Here is a tiny trained network, its code and every weight. The questions are about switching its units off for an input and a class, where a switched-off unit gives its printed mean instead of its output.

import numpy as np


def w(rows, s, z=0):
    codes = np.array(rows[::2]) - 128.0
    scale = np.full(codes.shape[1], s)
    scale[-1] = z or s
    return codes * scale


def f(y):
    return y / 2 * (1 + np.tanh(0.7978845608 * (y + 0.044715 * y**3)))


def log_softmax(a):
    a = a - a.max(-1, keepdims=True)
    return a - np.log(np.exp(a).sum(-1, keepdims=True))


def net(x, mask):
    res = np.array(x, float).reshape(1, 8) / 4 @ E
    y = f(res @ A[0][:, :-1].T + A[0][:, -1])
    res = res + np.where(mask, y, B[0][:, -1]) @ B[0][:, :-1]
    return log_softmax(res[-1] @ U[:, :-1].T + U[:, -1])


A, B = {}, {}
E = w([
[128,128,126],'x0',
[159,232,86],'x1',
[9,127,12],'x2',
[128,127,128],'x3',
[215,82,67],'x4',
[127,128,128],'x5',
[129,127,129],'x6',
[128,127,128],'x7',
],0.011)
A[0] = w([
[44,35,36,192],'n1',
[84,214,131,80],'n2',
[121,181,149,95],'n3',
[134,42,69,90],'n4',
[141,36,170,149],'n5',
[217,124,74,153],'n6',
[188,88,184,174],'n7',
[252,84,179,173],'n8',
[162,92,38,83],'n9',
[141,164,167,141],'n10',
[57,173,113,114],'n11',
[151,59,162,134],'n12',
[161,43,36,103],'n13',
[198,171,41,123],'n14',
[195,141,232,253],'n15',
[94,48,97,126],'n16',
[39,95,213,146],'n17',
[157,86,175,137],'n18',
[2,174,5,186],'n19',
[45,175,53,144],'n20',
[150,199,194,192],'n21',
[191,91,144,125],'n22',
[133,186,202,170],'n23',
[175,228,152,146],'n24',
],0.0098,0.007)
B[0] = w([
[64,156,156,224],'n1',
[151,168,91,153],'n2',
[176,162,140,137],'n3',
[113,200,193,157],'n4',
[142,145,86,167],'n5',
[93,121,102,179],'n6',
[177,124,68,182],'n7',
[141,121,84,214],'n8',
[93,110,176,160],'n9',
[173,122,142,150],'n10',
[125,139,89,163],'n11',
[141,146,85,155],'n12',
[92,187,181,173],'n13',
[55,8,142,179],'n14',
[211,120,114,227],'n15',
[76,176,181,162],'n16',
[106,30,92,178],'n17',
[162,135,89,156],'n18',
[71,150,93,250],'n19',
[104,156,85,199],'n20',
[212,116,166,186],'n21',
[148,153,79,159],'n22',
[197,121,153,175],'n23',
[169,125,185,181],'n24',
],0.011,0.015)
U = w([
[169,1,131,170],'0',
[148,184,27,115],'1',
[75,112,113,253],'2',
[86,165,243,23],'3',
[187,209,212,33],'4',
],0.012,0.0038)

Each question gives the input, the list of numbers given to net, and the class t.
The units are the neurons (one row each of A and B). Each row of codes is followed by its name. A weight is (code - 128) times the scale printed after its matrix; where a second scale follows, it is the last column's (A, B and U).
mask holds one flag per neuron, in row order. A switched-off neuron (its flag False) gives its mean, the last column of its row in B, instead of its output. The means were averaged over made-up inputs and are rounded, as every weight is.
A unit's drop is (log p(t) with every unit on - log p(t) with that unit switched off) / (log p(t) with every unit on - log p(t) with every unit switched off).
The circuit of an input: a set's keep is (log p(t) with only the set's units on - log p(t) with every unit switched off) / (log p(t) with every unit on - log p(t) with every unit switched off). Starting from the 12 units with the biggest drops (on a tie, the unit counted first), units are removed one at a time, each time the one whose removal leaves the highest keep (on an exact tie, the one counted first), for as long as the keep stays at least 0.8.
units of the circuit, in order: the units of the circuit, biggest drop first
top k neurons: the k neurons with the biggest drops, biggest first
drop of u: that unit's drop, to one decimal
input [0,1,-1,6,8,7,-7,4], class 0: units of the circuit, in order -> [n14]
input [-8,-6,-2,-4,1,1,4,0], class 1: units of the circuit, in order -> [n14 n5]
input [-5,7,3,4,1,-3,-1,-2], class 2: units of the circuit, in order -> [n14 n15]
input [3,-1,-2,5,0,1,-3,7], class 0: top 2 neurons -> [n19 n20]
input [-5,2,-1,-6,8,-4,5,-7], class 0: top 2 neurons -> [n14 n19]
input [-2,6,0,8,-1,6,-2,-3], class 4: top 4 neurons -> [n17 n24 n8 n7]
input [-5,8,-1,-8,-1,7,-7,8], class 4: top 2 neurons -> [n17 n24]
input [8,8,1,2,5,7,0,2], class 2: top 2 neurons -> [n14 n15]
input [8,5,5,6,2,0,8,-6], class 2: drop of n14 -> 0.2
input [3,-2,7,1,2,-8,3,-5], class 3: drop of n4 -> 0.1
input [1,7,-1,-6,-1,-6,-1,-7], class 4: drop of n17 -> 0.2
input [0,-3,2,4,2,2,-2,1], class 3: drop of n8 -> 0.1
